Below are the code and all the weights of a small trained network. Each question names an input and a class and asks about switching units off, where a switched-off unit gives its printed mean instead of its output.

import numpy as np


def w(rows, s, z=0):
    codes = np.array(rows[::2]) - 128.0
    scale = np.full(codes.shape[1], s)
    scale[-1] = z or s
    return codes * scale


def f(y):
    return np.maximum(y, 0)


def log_softmax(a):
    a = a - a.max(-1, keepdims=True)
    return a - np.log(np.exp(a).sum(-1, keepdims=True))


def net(x, mask):
    res = np.array(x, float).reshape(1, 3) / 4 @ E
    y = f(res @ A[0][:, :-1].T + A[0][:, -1])
    res = res + np.where(mask, y, B[0][:, -1]) @ B[0][:, :-1]
    return log_softmax(res[-1] @ U[:, :-1].T + U[:, -1])


A, B = {}, {}
E = w([
[186,176,83,89,103,79,113,164,165,133,154],'x0',
[129,170,174,64,124,81,146,110,6,68,123],'x1',
[94,88,192,153,175,131,114,89,130,134,155],'x2',
],0.02)
A[0] = w([
[49,75,155,188,161,155,169,83,162,143,140,177],'n1',
[130,146,146,157,92,167,166,125,100,153,111,27],'n2',
[114,102,112,215,91,199,166,140,189,203,97,210],'n3',
[137,112,160,130,138,124,154,76,85,116,137,83],'n4',
[61,70,165,137,184,137,168,92,51,96,198,142],'n5',
[90,161,138,86,104,164,202,86,81,78,104,255],'n6',
[110,81,100,192,98,179,149,123,183,164,99,130],'n7',
[136,147,141,61,87,119,176,100,79,66,130,92],'n8',
[122,51,113,217,112,181,173,134,164,173,90,143],'n9',
[165,168,129,56,102,111,144,134,44,68,60,174],'n10',
[143,107,101,172,107,115,130,150,255,189,146,192],'n11',
],0.013,0.0062)
B[0] = w([
[86,67,121,147,208,155,117,178,200,177,183,213],'n1',
[126,138,114,88,115,106,216,76,91,78,105,139],'n2',
[86,113,56,189,70,195,246,175,155,160,194,247],'n3',
[142,105,214,93,142,67,155,91,134,102,91,170],'n4',
[65,128,215,91,193,128,169,78,125,94,58,215],'n5',
[80,177,158,54,168,98,193,136,150,52,67,215],'n6',
[83,182,89,173,89,207,183,146,94,177,192,218],'n7',
[151,188,61,78,80,71,211,140,69,103,136,212],'n8',
[67,121,107,244,56,177,183,162,20,139,175,224],'n9',
[99,222,120,89,36,55,205,151,113,85,83,250],'n10',
[206,152,62,70,136,148,145,134,201,230,247,253],'n11',
],0.012,0.029)
U = w([
[86,59,204,129,206,157,138,83,96,94,113,174],'0',
[151,186,133,74,76,82,120,154,47,80,83,196],'1',
[208,131,96,92,130,136,119,169,200,187,149,95],'2',
[119,102,95,197,67,197,180,123,160,158,140,57],'3',
[221,18,45,224,47,61,5,53,210,46,26,11],'4',
],0.017,0.012)

Each question gives the input, the list of numbers given to net, and the class t.
The units are the neurons (one row each of A and B). Each row of codes is followed by its name. A weight is (code - 128) times the scale printed after its matrix; where a second scale follows, it is the last column's (A, B and U).
mask holds one flag per neuron, in row order. A switched-off neuron (its flag False) gives its mean, the last column of its row in B, instead of its output. The means were averaged over made-up inputs and are rounded, as every weight is.
A unit's drop is (log p(t) with every unit on - log p(t) with that unit switched off) / (log p(t) with every unit on - log p(t) with every unit switched off).
The circuit of an input: a set's keep is (log p(t) with only the set's units on - log p(t) with every unit switched off) / (log p(t) with every unit on - log p(t) with every unit switched off). Starting from all 11 units, units are removed one at a time, each time the one whose removal leaves the highest keep (on an exact tie, the one counted first), for as long as the keep stays at least 0.8.
units of the circuit, in order: the units of the circuit, biggest drop first
k most important neurons: the k neurons with the biggest drops, biggest first
drop when u is switched off: that unit's drop, to one decimal
input [4,-3,-2], class 2: units of the circuit, in order => [n11; n9]
input [-4,7,7], class 0: units of the circuit, in order => [n5]
input [2,-1,4], class 2: 2 most important neurons => [n9; n3]
input [5,1,1], class 1: 3 most important neurons => [n11; n3; n1]
input [5,-4,-1], class 2: 2 most important neurons => [n11; n9]
input [0,0,3], class 0: 2 most important neurons => [n11; n3]
input [-2,1,0], class 0: 2 most important neurons => [n10; n8]
input [4,0,7], class 0: 2 most important neurons => [n11; n3]
input [5,0,8], class 2: 2 most important neurons => [n9; n6]
input [1,2,3], class 1: drop when n1 is switched off => 0.3
input [-2,5,5], class 0: drop when n5 is switched off => 0.8
input [4,-2,4], class 2: drop when n9 is switched off => 0.2
input [8,-3,-4], class 2: drop when n7 is switched off => 0.0
input [8,-7,-4], class 2: units of the circuit, in order => [n11]
